Below are the code and all the weights of a small trained network. Each question names an input and a target symbol and asks about switching units off, where a switched-off unit gives its printed mean instead of its output.

import numpy as np


def w(rows, s, z=0):
    codes = np.array(rows[::2]) - 128.0
    scale = np.full(codes.shape[1], s)
    scale[-1] = z or s
    return codes * scale


def norm(h):
    return h / np.sqrt((h * h).mean(-1, keepdims=True) + 1e-5)


def f(y):
    return np.maximum(y, 0)


def softmax(a):
    e = np.exp(a - a.max(-1, keepdims=True))
    return e / e.sum(-1, keepdims=True)


def log_softmax(a):
    a = a - a.max(-1, keepdims=True)
    return a - np.log(np.exp(a).sum(-1, keepdims=True))


def net(x, mask):
    ids = ['αβγδεζηλμξστφψω'.index(c) for c in x.split()]
    T = len(ids)
    res = E[ids] + P[:T]
    r = norm(res)
    for j in range(3):
        rows = slice(3 * j, 3 * j + 3)
        q, k, v = (r @ M[0][rows].T for M in (Q, K, V))
        z = softmax(np.where(np.tri(T) > 0, q @ k.T / 3**0.5, -1e9)) @ v
        o = O[0][rows]
        res = res + np.where(mask[j], z, o[:, -1]) @ o[:, :-1]
    y = f(norm(res) @ A[0][:, :-1].T + A[0][:, -1])
    res = res + np.where(mask[3:19], y, B[0][:, -1]) @ B[0][:, :-1]
    return log_softmax(norm(res)[-1] @ U[:, :-1].T + U[:, -1])


Q, K, V, O, A, B = {}, {}, {}, {}, {}, {}
E = w([
[149,142,102,140,196],'α',
[165,110,112,144,138],'β',
[122,232,121,198,102],'γ',
[151,119,124,176,224],'δ',
[210,147,150,60,121],'ε',
[109,150,62,123,161],'ζ',
[194,56,132,254,183],'η',
[120,118,66,139,116],'λ',
[176,83,132,179,139],'μ',
[91,88,54,207,156],'ξ',
[158,136,101,117,155],'σ',
[147,183,104,89,213],'τ',
[129,103,96,174,163],'φ',
[207,124,183,131,156],'ψ',
[171,111,101,117,94],'ω',
],0.0094)
P = w([
[106,84,160,88,118],'0',
[111,180,168,146,82],'1',
[209,54,15,66,176],'2',
[121,179,151,143,83],'3',
[207,77,6,75,175],'4',
[129,176,138,138,88],'5',
],0.013)
Q[0] = w([
[194,24,7,97,206],'head 1',
[200,145,185,67,98],'head 1',
[103,115,65,38,76],'head 1',
[128,226,170,201,82],'head 2',
[213,53,128,143,133],'head 2',
[168,163,104,18,252],'head 2',
[215,112,119,119,173],'head 3',
[88,170,217,186,98],'head 3',
[162,41,141,123,93],'head 3',
],0.014)
K[0] = w([
[77,42,178,92,157],'head 1',
[189,150,162,59,102],'head 1',
[80,119,94,59,82],'head 1',
[182,191,39,178,139],'head 2',
[146,7,136,132,146],'head 2',
[119,107,138,59,226],'head 2',
[94,95,190,101,147],'head 3',
[192,169,115,168,130],'head 3',
[73,124,141,138,80],'head 3',
],0.016)
V[0] = w([
[91,177,131,38,91],'head 1',
[42,118,121,192,180],'head 1',
[171,160,249,104,176],'head 1',
[61,99,176,109,69],'head 2',
[63,204,111,47,176],'head 2',
[164,162,188,74,143],'head 2',
[81,149,178,133,86],'head 3',
[110,145,128,150,203],'head 3',
[127,115,114,176,131],'head 3',
],0.015)
O[0] = w([
[108,193,133,46,69,147],'head 1',
[9,108,118,182,157,43],'head 1',
[155,143,207,95,194,253],'head 1',
[95,150,182,152,70,181],'head 2',
[83,138,118,28,129,54],'head 2',
[113,211,114,107,148,173],'head 2',
[171,71,97,116,123,134],'head 3',
[64,112,149,125,156,71],'head 3',
[102,118,126,173,126,102],'head 3',
],0.015,0.0049)
A[0] = w([
[156,172,150,195,180,148],'neuron 1',
[180,146,225,85,108,174],'neuron 2',
[74,195,230,163,82,188],'neuron 3',
[133,69,104,161,43,62],'neuron 4',
[140,96,52,96,233,174],'neuron 5',
[46,196,68,143,21,120],'neuron 6',
[178,161,158,37,126,254],'neuron 7',
[195,132,89,196,54,185],'neuron 8',
[144,67,198,107,53,99],'neuron 9',
[169,102,198,210,82,149],'neuron 10',
[80,185,62,107,97,119],'neuron 11',
[146,152,88,84,108,43],'neuron 12',
[66,140,76,168,204,177],'neuron 13',
[84,30,155,254,184,157],'neuron 14',
[92,239,140,158,167,172],'neuron 15',
[148,96,28,81,26,131],'neuron 16',
],0.012,0.0072)
B[0] = w([
[103,133,147,65,182,170],'neuron 1',
[70,126,60,141,132,207],'neuron 2',
[225,92,73,195,172,174],'neuron 3',
[196,149,182,60,174,148],'neuron 4',
[136,101,200,201,156,161],'neuron 5',
[247,97,153,90,155,180],'neuron 6',
[76,75,65,198,128,247],'neuron 7',
[18,205,187,164,115,194],'neuron 8',
[171,185,147,169,190,143],'neuron 9',
[49,165,66,76,117,179],'neuron 10',
[142,91,192,107,190,161],'neuron 11',
[110,147,119,108,55,140],'neuron 12',
[142,77,140,109,61,159],'neuron 13',
[158,207,147,37,57,199],'neuron 14',
[164,20,113,118,158,169],'neuron 15',
[197,82,166,181,157,177],'neuron 16',
],0.011,0.015)
U = w([
[32,47,111,154,187,140],'α',
[50,181,70,180,184,132],'β',
[185,34,65,210,122,40],'γ',
[98,110,253,84,162,135],'δ',
[204,207,117,36,119,56],'ε',
[137,44,137,45,84,192],'ζ',
[105,114,192,234,153,94],'η',
[221,118,215,124,82,79],'λ',
[131,245,194,126,159,122],'μ',
[77,46,120,161,64,205],'ξ',
[108,114,2,108,130,131],'σ',
[56,165,123,39,179,167],'τ',
[93,145,178,69,71,254],'φ',
[165,195,118,136,236,113],'ψ',
[179,172,75,175,79,140],'ω',
],0.018,0.0071)

Each question gives the input, a string of symbols that net reads in full, and the target symbol t.
The units are the heads (3 rows each of Q, K, V and O) and the neurons (one row each of A and B). Each row of codes is followed by its name. A weight is (code - 128) times the scale printed after its matrix; where a second scale follows, it is the last column's (O, A, B and U).
mask holds one flag per unit, heads first, then neurons. A switched-off unit (its flag False) gives its mean, the last column of its rows in O or B, instead of its output. The means were averaged over made-up inputs and are rounded, as every weight is.
A unit's drop is (log p(t) with every unit on - log p(t) with that unit switched off) / (log p(t) with every unit on - log p(t) with every unit switched off).
The circuit of an input: a set's keep is (log p(t) with only the set's units on - log p(t) with every unit switched off) / (log p(t) with every unit on - log p(t) with every unit switched off). Starting from the 12 units with the biggest drops (on a tie, the unit counted first), units are removed one at a time, each time the one whose removal leaves the highest keep (on an exact tie, the one counted first), for as long as the keep stays at least 0.8.
circuit, biggest first: the units of the circuit, biggest drop first
top k neurons: the k neurons with the biggest drops, biggest first
which heads matter: for each layer, one digit per head in row order, 1 if its drop is at least 0.15 and else 0, layers parted by /
drop of u: that unit's drop, to one decimal
input α μ ζ γ φ ξ, target ξ: circuit, biggest first => head 1; neuron 13
input ε δ α, target ε: which heads matter => 100
input μ ξ ξ φ ω, target μ: which heads matter => 010
input γ η λ λ ζ, target γ: which heads matter => 000
input ψ φ γ τ ζ, target ψ: which heads matter => 110
input σ δ σ η β μ, target μ: top 4 neurons => neuron 14; neuron 7; neuron 10; neuron 1
input ζ τ φ ψ ξ, target ζ: which heads matter => 110
input ω ζ ξ δ β, target ω: which heads matter => 100
input ε ψ σ, target ε: circuit, biggest first => head 1
input β α τ, target β: which heads matter => 010
input ω α γ η μ, target ω: which heads matter => 100
input ζ γ σ, target ζ: which heads matter => 110
input σ δ γ γ ε, target σ: top 3 neurons => neuron 7; neuron 14; neuron 2
input γ τ ε, target γ: top 2 neurons => neuron 14; neuron 5
input μ σ ψ γ, target γ: circuit, biggest first => neuron 15
input α τ ω ζ γ ψ, target ψ: top 2 neurons => neuron 15; neuron 13
input δ ψ τ ω ζ, target δ: top 2 neurons => neuron 14; neuron 7
input ζ β τ γ α φ, target φ: which heads matter => 110
input λ η β ω β, target λ: which heads matter => 100
input ζ ψ ψ ε β, target ζ: which heads matter => 110
input ξ σ ψ ψ τ, target ξ: which heads matter => 100
input ψ ε β γ φ, target ψ: circuit, biggest first => head 2
input σ ζ λ λ, target λ: top 2 neurons => neuron 6; neuron 7
input α ω φ δ, target δ: top 3 neurons => neuron 14; neuron 7; neuron 13
input ξ ε η λ β ψ, target ψ: drop of neuron 15 => 0.1
